Here is a tiny trained network, its code and every weight. The questions are about switching its units off for an input and a target symbol, where a switched-off unit gives its printed mean instead of its output.

import numpy as np


def w(rows, s, z=0):
    codes = np.array(rows[::2]) - 128.0
    scale = np.full(codes.shape[1], s)
    scale[-1] = z or s
    return codes * scale


def norm(h):
    return h / np.sqrt((h * h).mean(-1, keepdims=True) + 1e-5)


def f(y):
    return np.maximum(y, 0)


def softmax(a):
    e = np.exp(a - a.max(-1, keepdims=True))
    return e / e.sum(-1, keepdims=True)


def log_softmax(a):
    a = a - a.max(-1, keepdims=True)
    return a - np.log(np.exp(a).sum(-1, keepdims=True))


def net(x, mask):
    ids = ['αβγδεζθξστφψ'.index(c) for c in x.split()]
    T = len(ids)
    res = E[ids] + P[:T]
    r = norm(res)
    for j in range(3):
        rows = slice(2 * j, 2 * j + 2)
        q, k, v = (r @ M[0][rows].T for M in (Q, K, V))
        z = softmax(np.where(np.tri(T) > 0, q @ k.T / 2**0.5, -1e9)) @ v
        o = O[0][rows]
        res = res + np.where(mask[j], z, o[:, -1]) @ o[:, :-1]
    y = f(norm(res) @ A[0][:, :-1].T + A[0][:, -1])
    res = res + np.where(mask[3:27], y, B[0][:, -1]) @ B[0][:, :-1]
    return log_softmax(norm(res)[-1] @ U[:, :-1].T + U[:, -1])


Q, K, V, O, A, B = {}, {}, {}, {}, {}, {}
E = w([
[153,135,226,183,187,112],'α',
[125,226,85,71,192,122],'β',
[89,117,29,84,160,187],'γ',
[126,86,122,244,97,88],'δ',
[142,140,165,67,87,222],'ε',
[93,189,208,83,77,137],'ζ',
[73,104,120,147,176,80],'θ',
[172,132,77,185,28,128],'ξ',
[88,42,93,133,109,210],'σ',
[152,144,164,69,92,218],'τ',
[153,57,183,182,112,177],'φ',
[192,188,114,184,170,75],'ψ',
],0.011)
P = w([
[195,39,153,24,70,2],'0',
[126,71,152,101,114,81],'1',
[134,85,147,115,142,97],'2',
[135,94,140,122,149,116],'3',
[131,110,136,125,144,131],'4',
[129,116,135,135,143,145],'5',
[121,126,130,142,141,153],'6',
[113,135,127,151,136,161],'7',
[109,143,122,160,137,170],'8',
[112,154,124,169,128,179],'9',
[109,161,130,175,126,187],'10',
[146,66,107,143,151,142],'11',
],0.0058)
Q[0] = w([
[129,72,135,209,180,115],'H1',
[110,105,211,35,77,152],'H1',
[127,120,80,124,205,70],'H2',
[96,41,62,246,202,48],'H2',
[52,82,148,184,196,80],'H3',
[102,112,25,199,212,123],'H3',
],0.011)
K[0] = w([
[123,142,115,215,75,198],'H1',
[252,44,111,29,34,45],'H1',
[52,225,207,196,179,159],'H2',
[64,213,94,253,131,254],'H2',
[28,195,68,160,133,186],'H3',
[48,210,165,204,158,198],'H3',
],0.0069)
V[0] = w([
[76,181,183,67,59,161],'H1',
[146,15,146,158,104,185],'H1',
[126,152,58,160,101,219],'H2',
[15,63,85,140,179,2],'H2',
[82,204,125,108,142,221],'H3',
[188,197,144,160,177,63],'H3',
],0.0068)
O[0] = w([
[175,59,179,52,113,182,78],'H1',
[86,115,114,194,135,228,159],'H1',
[96,194,40,128,74,107,59],'H2',
[135,1,82,95,169,90,254],'H2',
[53,120,150,136,201,153,80],'H3',
[185,125,83,152,159,147,117],'H3',
],0.0073,0.0075)
A[0] = w([
[113,157,169,140,130,46,70],'N1',
[94,112,107,184,149,110,109],'N2',
[103,71,200,122,196,139,164],'N3',
[104,55,132,52,80,135,138],'N4',
[169,180,138,117,209,101,127],'N5',
[245,130,79,38,165,201,148],'N6',
[121,132,73,8,102,92,90],'N7',
[120,121,198,207,105,39,94],'N8',
[170,115,122,48,151,56,3],'N9',
[86,146,129,128,145,39,117],'N10',
[99,77,121,90,127,72,65],'N11',
[178,244,80,190,71,130,161],'N12',
[134,39,104,120,119,70,114],'N13',
[110,109,8,120,29,136,138],'N14',
[120,71,205,117,141,83,81],'N15',
[203,175,116,145,138,119,22],'N16',
[109,44,135,123,107,70,183],'N17',
[123,127,203,198,124,39,90],'N18',
[93,83,135,200,87,163,52],'N19',
[64,169,76,84,189,181,147],'N20',
[185,182,148,2,185,116,21],'N21',
[116,107,181,154,110,67,119],'N22',
[166,55,175,124,46,185,123],'N23',
[141,152,50,86,142,108,47],'N24',
],0.009,0.0064)
B[0] = w([
[211,133,118,127,232,40,134],'N1',
[134,106,132,141,113,117,185],'N2',
[144,121,109,68,94,176,255],'N3',
[99,115,59,97,129,112,186],'N4',
[142,190,65,124,189,140,157],'N5',
[39,111,188,128,143,72,177],'N6',
[79,136,171,118,223,81,146],'N7',
[27,94,162,112,164,104,174],'N8',
[79,157,59,158,145,244,144],'N9',
[183,177,168,99,132,128,168],'N10',
[203,110,121,111,129,157,170],'N11',
[205,70,107,77,81,75,145],'N12',
[161,179,97,139,58,123,224],'N13',
[52,117,213,81,108,138,169],'N14',
[143,41,112,141,154,163,185],'N15',
[171,163,90,143,129,27,132],'N16',
[145,180,155,156,116,136,251],'N17',
[46,143,165,146,125,117,175],'N18',
[134,168,93,167,212,169,150],'N19',
[73,133,188,116,174,140,180],'N20',
[184,200,56,144,213,216,137],'N21',
[69,90,150,133,129,129,167],'N22',
[155,185,96,193,153,101,178],'N23',
[116,102,141,191,254,133,136],'N24',
],0.0092,0.0091)
U = w([
[179,84,236,199,169,125,148],'α',
[190,182,82,100,234,165,30],'β',
[54,130,111,16,134,53,56],'γ',
[81,113,102,247,76,40,36],'δ',
[176,182,183,95,67,175,163],'ε',
[207,135,181,47,142,198,67],'ζ',
[151,26,59,137,153,136,253],'θ',
[150,155,166,111,25,76,188],'ξ',
[68,180,47,135,56,185,124],'σ',
[186,183,179,114,86,156,134],'τ',
[206,170,113,250,126,181,105],'φ',
[166,176,117,170,156,23,146],'ψ',
],0.012,0.0056)

Each question gives the input, a string of symbols that net reads in full, and the target symbol t.
The units are the heads (2 rows each of Q, K, V and O) and the neurons (one row each of A and B). Each row of codes is followed by its name. A weight is (code - 128) times the scale printed after its matrix; where a second scale follows, it is the last column's (O, A, B and U).
mask holds one flag per unit, heads first, then neurons. A switched-off unit (its flag False) gives its mean, the last column of its rows in O or B, instead of its output. The means were averaged over made-up inputs and are rounded, as every weight is.
A unit's drop is (log p(t) with every unit on - log p(t) with that unit switched off) / (log p(t) with every unit on - log p(t) with every unit switched off).
The circuit of an input: a set's keep is (log p(t) with only the set's units on - log p(t) with every unit switched off) / (log p(t) with every unit on - log p(t) with every unit switched off). Starting from the 12 units with the biggest drops (on a tie, the unit counted first), units are removed one at a time, each time the one whose removal leaves the highest keep (on an exact tie, the one counted first), for as long as the keep stays at least 0.8.
units of the circuit, in order: the units of the circuit, biggest drop first
k most important neurons: the k neurons with the biggest drops, biggest first
heads that matter: for each layer, one digit per head in row order, 1 if its drop is at least 0.15 and else 0, layers parted by /
input α θ γ ε, target α: 2 most important neurons -> (N6, N23)
input θ γ θ α θ ψ α ξ θ, target ψ: heads that matter -> 110
input ξ α δ ε γ θ θ θ α α ζ ε, target ξ: heads that matter -> 011
input α γ σ α θ θ δ ε, target α: units of the circuit, in order -> (N6, H2, N23)
input ζ δ σ θ φ θ γ δ θ θ γ θ, target γ: units of the circuit, in order -> (H2, N23, N15)
input γ γ θ γ α θ, target α: units of the circuit, in order -> (N4, H2)
input δ α σ θ σ γ θ α α β α τ, target δ: heads that matter -> 001
input γ θ α α ζ δ θ α ε θ θ ζ, target γ: units of the circuit, in order -> (N4)
input θ α α θ γ α θ σ σ θ, target σ: units of the circuit, in order -> (H2, N13)
input θ θ δ α θ, target δ: units of the circuit, in order -> (N13, N17)
input ψ θ ζ α α ε β α θ ξ, target ξ: 2 most important neurons -> (N14, N12)
input β θ α δ τ θ ζ ξ ξ ε θ ε, target β: units of the circuit, in order -> (H1, N21, N23)
input ξ β θ ζ θ ζ γ θ, target ζ: 2 most important neurons -> (N10, N11)
input φ θ σ α θ β α α ε, target φ: units of the circuit, in order -> (N23)
input θ ζ α ζ θ γ ζ σ θ θ ε θ, target ε: heads that matter -> 010
input φ β ψ ε, target φ: units of the circuit, in order -> (N23, H3)
input σ β ψ θ ζ α α σ α ζ, target σ: heads that matter -> 101
input γ θ α θ ζ β τ, target γ: heads that matter -> 000
input σ σ ε, target σ: heads that matter -> 101
input σ α θ θ β θ, target β: heads that matter -> 101
